In the rows, 128 means zero.
Here are made-up elements, facts about them, and rows of numbers that follow some of those facts. Name the element behind each unnamed row.

There are 3 kinds of fact about the elements: trigum, trivam, grudrim.
K821 trigum K366; K253 trigum K287; K161 trigum K808; K161 trigum K746; K161 trigum K936; K652 trigum K212
K652 trigum K40; K371 trigum K227; K371 trigum K978; K371 trigum K811; K478 trigum K330; K478 trigum K321
K478 trigum K530; K56 trigum K617; K56 trigum K366; K100 trigum K746; K787 trigum K198; K822 trigum K997
K153 trigum K536; K153 trigum K811; K153 trigum K469; K266 trigum K746; K266 trigum K811; K387 trigum K536
K786 trigum K936; K77 trigum K746; K77 trigum K198; K833 trigum K366; K321 trigum K787; K321 trigum K253
K880 trigum K171; K239 trigum K746; K629 trigum K332; K629 trigum K694; K202 trigum K617; K202 trigum K500
K202 trigum K332; K202 trigum K978; K202 trigum K936; K405 trigum K79; K405 trigum K171; K405 trigum K978
K330 trigum K746; K867 trigum K330; K867 trigum K56; K694 trigum K808; K694 trigum K811; K500 trigum K746
K290 trigum K746; K997 trigum K746; K815 trigum K287; K530 trigum K332; K530 trigum K239; K171 trigum K746
K936 trigum K40; K272 trigum K227; K977 trigum K746; K94 trigum K288; K198 trigum K239; K198 trigum K40
K71 trigum K746; K382 trigum K251; K978 trigum K746; K120 trigum K746; K366 trigum K746; K287 trigum K978
K287 trigum K40; K40 trigum K746; K40 trigum K366; K953 trigum K811; K251 trigum K366; K251 trigum K40
K469 trigum K288; K578 trigum K833; K808 trigum K332; K808 trigum K530; K772 trivam a; K821 trivam a
K794 trivam c; K96 trivam a; K689 trivam d; K253 trivam b; K746 trivam a; K355 trivam b
K647 trivam d; K484 trivam a; K369 trivam b; K950 trivam a; K826 trivam c; K178 trivam b
K161 trivam a; K652 trivam a; K730 trivam a; K407 trivam b; K11 trivam b; K371 trivam b
K227 trivam d; K478 trivam c; K536 trivam c; K56 trivam a; K206 trivam a; K100 trivam b
K787 trivam c; K459 trivam a; K763 trivam a; K822 trivam d; K477 trivam c; K153 trivam d
K976 trivam b; K276 trivam c; K147 trivam d; K640 trivam b; K322 trivam c; K683 trivam b
K614 trivam a; K284 trivam b; K441 trivam d; K587 trivam a; K715 trivam b; K175 trivam a
K245 trivam a; K857 trivam c; K41 trivam a; K266 trivam d; K811 trivam d; K299 trivam c
K505 trivam c; K387 trivam c; K561 trivam d; K786 trivam d; K77 trivam b; K833 trivam a
K321 trivam c; K693 trivam a; K975 trivam a; K703 trivam b; K881 trivam c; K776 trivam a
K79 trivam b; K516 trivam b; K880 trivam b; K724 trivam a; K239 trivam d; K228 trivam b
K629 trivam a; K202 trivam a; K754 trivam c; K865 trivam a; K269 trivam b; K356 trivam c
K405 trivam d; K338 trivam d; K330 trivam d; K581 trivam d; K867 trivam c; K184 trivam a
K18 trivam d; K694 trivam a; K401 trivam b; K500 trivam b; K891 trivam c; K200 trivam d
K591 trivam c; K263 trivam a; K290 trivam c; K860 trivam a; K997 trivam d; K606 trivam a
K81 trivam a; K615 trivam a; K616 trivam a; K815 trivam c; K530 trivam d; K873 trivam d
K171 trivam b; K265 trivam d; K936 trivam b; K272 trivam a; K977 trivam b; K805 trivam a
K658 trivam a; K370 trivam b; K569 trivam b; K252 trivam c; K889 trivam d; K94 trivam c
K185 trivam c; K198 trivam d; K442 trivam a; K339 trivam a; K725 trivam d; K71 trivam b
K726 trivam d; K382 trivam b; K978 trivam b; K157 trivam a; K646 trivam d; K424 trivam a
K288 trivam a; K620 trivam c; K744 trivam d; K617 trivam a; K942 trivam d; K88 trivam b
K838 trivam a; K819 trivam c; K508 trivam a; K120 trivam a; K748 trivam b; K366 trivam d
K287 trivam a; K349 trivam d; K946 trivam a; K446 trivam a; K91 trivam b; K40 trivam b
K953 trivam d; K404 trivam a; K251 trivam d; K221 trivam c; K603 trivam d; K469 trivam b
K194 trivam c; K55 trivam d; K827 trivam d; K799 trivam c; K535 trivam a; K596 trivam c
K217 trivam a; K367 trivam c; K578 trivam b; K808 trivam b; K191 trivam a; K549 trivam b
K142 trivam b; K212 trivam a; K395 trivam d; K59 trivam b; K590 trivam a; K97 trivam a
K332 trivam b; K821 grudrim K715; K794 grudrim K891; K96 grudrim K332; K253 grudrim K799; K355 grudrim K287
K647 grudrim K91; K369 grudrim K142; K950 grudrim K288; K178 grudrim K272; K161 grudrim K478; K730 grudrim K184
K407 grudrim K321; K11 grudrim K629; K371 grudrim K822; K227 grudrim K746; K478 grudrim K620; K536 grudrim K200
K56 grudrim K683; K206 grudrim K726; K100 grudrim K857; K459 grudrim K615; K763 grudrim K953; K822 grudrim K997
K477 grudrim K266; K153 grudrim K424; K976 grudrim K239; K276 grudrim K11; K147 grudrim K787; K640 grudrim K946
K322 grudrim K786; K614 grudrim K530; K284 grudrim K147; K441 grudrim K161; K587 grudrim K276; K715 grudrim K371
K175 grudrim K185; K245 grudrim K838; K857 grudrim K370; K41 grudrim K724; K266 grudrim K81; K811 grudrim K191
K299 grudrim K330; K505 grudrim K880; K387 grudrim K536; K561 grudrim K212; K786 grudrim K284; K77 grudrim K889
K833 grudrim K819; K321 grudrim K120; K693 grudrim K942; K975 grudrim K587; K703 grudrim K725; K881 grudrim K339
K776 grudrim K936; K79 grudrim K407; K516 grudrim K827; K880 grudrim K826; K724 grudrim K338; K239 grudrim K881
K228 grudrim K833; K629 grudrim K441; K202 grudrim K97; K754 grudrim K100; K865 grudrim K269; K269 grudrim K263
K356 grudrim K730; K405 grudrim K647; K338 grudrim K55; K330 grudrim K356; K867 grudrim K401; K184 grudrim K265
K18 grudrim K693; K694 grudrim K748; K401 grudrim K41; K500 grudrim K815; K891 grudrim K811; K200 grudrim K367
K591 grudrim K366; K290 grudrim K245; K860 grudrim K617; K997 grudrim K355; K606 grudrim K508; K81 grudrim K442
K615 grudrim K865; K616 grudrim K549; K815 grudrim K616; K530 grudrim K40; K873 grudrim K658; K171 grudrim K794
K265 grudrim K221; K936 grudrim K535; K272 grudrim K404; K805 grudrim K744; K370 grudrim K614; K569 grudrim K603
K889 grudrim K79; K185 grudrim K459; K442 grudrim K387; K339 grudrim K561; K725 grudrim K516; K71 grudrim K578
K726 grudrim K590; K978 grudrim K178; K157 grudrim K227; K646 grudrim K754; K424 grudrim K217; K288 grudrim K88
K620 grudrim K689; K744 grudrim K694; K617 grudrim K477; K942 grudrim K202; K88 grudrim K772; K838 grudrim K805
K819 grudrim K652; K508 grudrim K569; K120 grudrim K290; K748 grudrim K606; K366 grudrim K77; K349 grudrim K405
K946 grudrim K500; K446 grudrim K194; K40 grudrim K299; K953 grudrim K873; K221 grudrim K505; K603 grudrim K776
K194 grudrim K860; K55 grudrim K591; K827 grudrim K56; K799 grudrim K349; K535 grudrim K252; K596 grudrim K18
K217 grudrim K867; K367 grudrim K976; K578 grudrim K640; K808 grudrim K322; K191 grudrim K228; K142 grudrim K703
K212 grudrim K71; K59 grudrim K157; K590 grudrim K175; K332 grudrim K596

Some elements and their rows:
K272: [135 123 155 128 179 117 160 156 124 108 121 131  98 119 125 139 126 140
 140 169 111 113 139 138  98 136 119 129 132 112 150 142 133 132 148 100
 102 153  98 134 114 128 144 116 110 132 122 139 114 107]
K724: [124 119 157 138 214 149 107 122  86  81 156 165 163 133 107 147 147 169
 161 140 151 111 118 199 102 116  97 180 125 153 181 160 158 157 135  62
  78 118  49 147 154 143  73 110 146 139 136 132 107 141]
K253: [111 146 144 150 141 160 191 150 165 114  88 144 134 107 133 148 135 146
 110 166 144 112 122 128  99 124 160 139 116 126 120 126 137 130 107  72
 121 119 147 106 126 124 161  95  90 134 175 122 106 103]
K508: [100 143 164  69 207 143 159 111  87 150 179  69  64 113 187 140 157 160
 125 167  73 147 116 137  76  94  88 134 116  69 138 158 169 187 124 130
 123 162 137 133 134 183 157 136 119 132 139 170  67 114]
K441: [127 117 144 160 161 126 208 111 140 127 124 150  94 125 127 119 150  99
 110  98 138 149 131 105  96 131 123 111 134 151 133 128 110 127 118 134
 127 127 125 127 149 101 109 152 128 136 120 159 115 143]
K629: [136 128 172 134 184  97 175 148 147 120 124 139 100 126 124 132 114 122
 131 172 111 112 133 116  72 167  86 125 158 122 170 142 118 127 147 102
  80 145 117 133 115 107 145 135  93 137 102 144 151 114]
K40: [100 139 155 130 111 209 102 148  89 134  68 116  97  47 155 126 187 122
 142 184 164  69 133 178 146  88 174  99 125 131  89  61  56  95 175 121
 104 125 149 113 149 182 133  98  82 145 163  94 167  62]
K530: [141 125 121 135 110 161  80 123 104 121 119  67 124 113 177 137 140 111
  86 153 168 117  91 147  76 136 154 107 193 166 155  29  48  90 165 158
 105 101 112 120 160 159 131 159  74 105  67 162 160  72]
K936: [ 81 163 148 110 158 173 176  99 137 144 123  78 102 100 208 153 160 141
  97 190 113 100  99 120  83  87 139 138  90  77 104 154 145 169 100  96
 116 130 196  79 145 170 179 138  74 150 193 134 114  85]
K591: [114 155 138 139 196 172  92  81  73 110 160 168 178 109 125 148 171 170
 149 100 132 116 109 161 126 134 109 186  96 147 180 143 155 128  80  45
  90  74  75 123 142 141  78 110 171 131 133 157 110 122]
K693: [118 116 179 135 192 117 169 150 123 121 131 145  80 113 111 127 132 130
 143 146 114 141 145 140  98 135  96 132 136 124 154 142 136 136 136 128
  99 147 104 131 126 128 121 117 101 127 124 136 103 128]
K356: [116 138 148 131 131 187  73 142  59 152 107 124  85  50 139 136 151 135
 135 115 123 145 131 155 131 131 151 125 136 141 144  40  89  61 120 141
 122  91 111 116 117 176 112  91 104  88  94 149  89  72]
K950: [118 118 177 130 188 121 154 147 116 117 135 138  86 114 115 128 135 138
 143 149 117 140 141 147 104 131 102 135 133 125 154 142 139 139 137 129
  98 147  95 132 127 136 121 117 103 127 125 137  99 123]
K826: [115 142 152 132 142 172  93 131  77 150 114 130  90  62 134 134 152 135
 133 113 117 146 132 139 132 137 138 130 127 134 146  65 103  75 108 133
 118  93 113 112 117 163 116 100 111  98 103 152  94  82]
K596: [111 150 163 145 170 137 152 112 115 147 126 159  99  89 118 126 151 126
 132 103 102 144 140 101 126 158 111 139 109 125 156 122 128 100  82 113
 108 100 125 108 111 120 119 116 124 120 119 157 111 111]
K953: [165 132 102 134 129 135 191 126 136 112 118 127 117 127 140 131 140 130
 107 126 134 126 121 105 102 128 162 105 138 134 129 123 121 120 138  90
 137 138  99 151 125 111 145 141 154 140 106 176 113 114]
K763: [118 117 176 130 188 121 154 147 116 117 135 137  87 113 113 128 135 138
 141 150 117 140 141 146 104 130 101 135 133 124 154 140 138 140 136 131
  98 147  95 131 127 136 120 118 104 125 125 137  99 122]
K96: [117 117 179 134 191 118 165 148 121 121 131 145  83 113 112 127 133 133
 143 146 115 139 144 142 101 134  97 132 134 125 154 142 136 137 139 129
  98 147 101 132 127 129 119 119 104 127 124 136 102 127]
K252: [ 97 169 152  95 178 155 147  87  93 171 160  98  79  87 175 135 169 147
 117 118  69 150 121  95 111 129 106 136  96  81 141 131 152 136  73 121
 126 115 152 108 115 161 152 129 133 122 128 182  83  98]

Which element is each row?
No name comes twice in this set of rows, the named rows included.
[110 143 126  92 168 156 183  75 100 152 172  65  79 122 203 131 178 135
  92 121  99 156 102 108  83  85 125 113 116  96 116 138 144 176 108 142
 150 141 150 127 158 165 147 167 139 138 134 193  76 124] => K603
[139 120 113 153 150 129 186 119 136 107 112 123 116 134 145 136 151 115
 109 125 136 120 122 110 101 126 161 114 125 136 129 119 109 126 128 108
 135 133 116 124 140 106 136 144 134 136 125 159 123 117] => K405
[117 124 127 134 175 130 181 122 127 112 120 116 128 140 132 115 213 113
 130 124 129  97 139 106 125 141 150  88 132 134 121  87  79 136 147 128
 141 146 126 143 148  93 146 132 166 144 145 153 171 132] => K997
[118 120 170 131 204 102 178 157 137 115 116 135 101 131 117 129 153 120
 151 171 103  94 148 119  92 164  99 114 142 113 155 125 105 132 155 108
 100 159 126 136 119  98 150 115 115 138 132 132 160 121] => K161
[117 119 175 127 186 123 152 147 114 118 137 134  88 114 116 127 136 141
 141 149 116 141 141 148 107 128 103 135 132 122 153 139 141 141 138 132
 100 146  94 131 128 140 121 117 104 125 126 138  97 120] => K484
[153 124 126 144 142 132 211 123 138 125 123 150 100 120 125 121 140 120
 110 102 136 152 130 104  98 129 138 104 143 147 131 126 123 122 126 109
 138 133 107 150 131 106 125 137 152 136 106 174  99 136] => K811
[128 121 161 135 184 107 159 149 133 109 119 127 101 127 130 140 122 128
 135 177 112 106 133 131  85 151 107 130 141 115 160 139 121 130 147 106
  90 148 111 123 118 117 145 128  92 132 119 135 138 106] => K202
[134 165 147 122 117 167 184 142 159 129 106 146 131  92 126 128 138 158
 112 163 147 119 122 123 111 124 143 124 133 126 122 129 141 131 122  70
 107 124 127 137 118 137 160 102 114 146 147 141 117 102] => K469
[110 144 119  92 176 165 168  67  88 142 180  71 101 129 202 138 183 146
  98 119 111 148  94 124  80  79 122 128 113 104 124 144 152 183 107 122
 145 134 135 131 167 170 135 167 155 141 138 192  77 127] => K744
[134 163 147 129 124 162 201 150 167 128  98 153 131  95 122 130 135 155
 112 162 144 119 125 117 104 133 143 122 137 128 122 125 137 126 122  64
 112 125 136 138 113 126 165  96 116 144 148 140 116 106] => K371
[111 147 141 153 171 129 138 116 124 127 111 135 121 106 140 149 145 126
 123 133  98 110 127  98 114 165 134 145 102 113 159 116 118  98  87  94
 110  99 133  86 109 112 145 120 108 118 127 149 132  88] => K787
[132 122 116 156 180 166 128  81  93  84 156 156 181 145 130 141 172 150
 127  97 176 120  99 174 107 102 132 164 121 177 160 142 139 152 119  70
 106  98  61 143 182 131  63 144 173 144 133 158 114 150] => K338
[119 155 127 147 142 118 122 123 137 102 116 117 131 117 115 139 149 153
 117 138 104 123 139  95 173 152 178 148  74 100 147 132 153 112  80 117
 116 115  87  81  93 119 165 114 110 110 141 146 102  70] => K815
[131 136 108 124 182 169 123  68  71  89 151 137 173 135 149 123 235 137
 157 126 158  51 116 162 145  95 136 125 100 140 129 147  99 160 163  55
  98 131  79 161 181 129  88 154 214 187 151 149 195 131] => K366
[117 161 160 130 125 167 172 128 154 130 109 143 125  90 132 123 149 144
 112 165 151 112 122 128 118 119 134 129 124 127 122 136 130 135 122  88
  92 120 136 118 131 141 147 116  97 150 155 129 134 100] => K382

Now the same elements, written a new way:
Some elements and their rows:
K321: [142 143 193 137 136 147  81 208  98 135 134  99 118]
K978: [127 165 182 109 122 155 101 189 124 129 155 121 112]
K811: [118 154 201 118  79 144 108 192 116 133 158 110 124]
K942: [128 153 184 116  84 147  96 175 121 122 141 108 126]
K561: [106 159 172 121  88 146  92 190 129 121 117  97 103]
K865: [125 142 184 109 110 142  98 174 119 109 136 106 132]
K442: [109 149 174 113 110 141  93 182 129 114 121  95 110]
K614: [111 136 188  94  79 148 106 137 129  99 168 132 161]
K819: [118 113 169 134 125 146  98 200 106  86 126 117 123]
K56: [132 141 176 107 120 141  99 167 111 130 141 117 120]
K620: [126 118 172 127 105 150  93 189 112 109 155 107 115]
K227: [135 146 187 114  73 146 102 179 117 144 172 106 113]
K266: [107 163 182 129  91 141  93 181 130 150 138 112 104]
K891: [112 130 179 129 110 150  92 194 113 101 135 108 124]
K288: [129 137 194 114 102 150 112 186 123 128 157  95 133]
K647: [141 146 178 114  73 146  96 166 122 134 163 102 115]
K763: [129 142 183 111 113 142  98 174 115 108 135 106 129]
K581: [179  95 135 119  86 140 115 163 107 119 176 120  91]
K469: [179  94 141 125 103 152 127 182 130 129 203 116  85]

Which element is each row?
No name comes twice in this set of rows, the named rows included.
[161  59 136 144 116 146 123 188 106 113 176 120  91] => K94
[114 148 188 103  58 151 103 143 130 111 166 130 155] => K265
[113 165 181 111 119 157 104 166 133 115 152 143 134] => K100
[119 166 192 110 108 147  97 198 123 110 157 120 113] => K332
[132 132 183 118 107 136 105 175 119 121 148 111 121] => K272
[140 145 191 141 144 147  85 208  94 139 127 105 118] => K290
[118 142 184 132 129 147  86 193 108 127 131 115 119] => K867
[102 170 171 120  99 147  92 190 119 143 120 109  93] => K239
[ 99 150 185  98  79 154 115 136 115 107 158 162 166] => K330
[109 173 169 117 129 157  94 193 139 127 129 114  99] => K578
[169  56 121 130 116 140 119 178  94  87 174 130  89] => K826
[104 154 169 111 123 148  95 185 120 125 114 101 105] => K212
[132 132 171 112 109 141 102 176 116 110 137 104 117] => K616
[142 152 208 123 119 128  94 201 109 130 141 100 124] => K694
[107 161 182  92  93 167 108 141 135 119 189 153 152] => K40

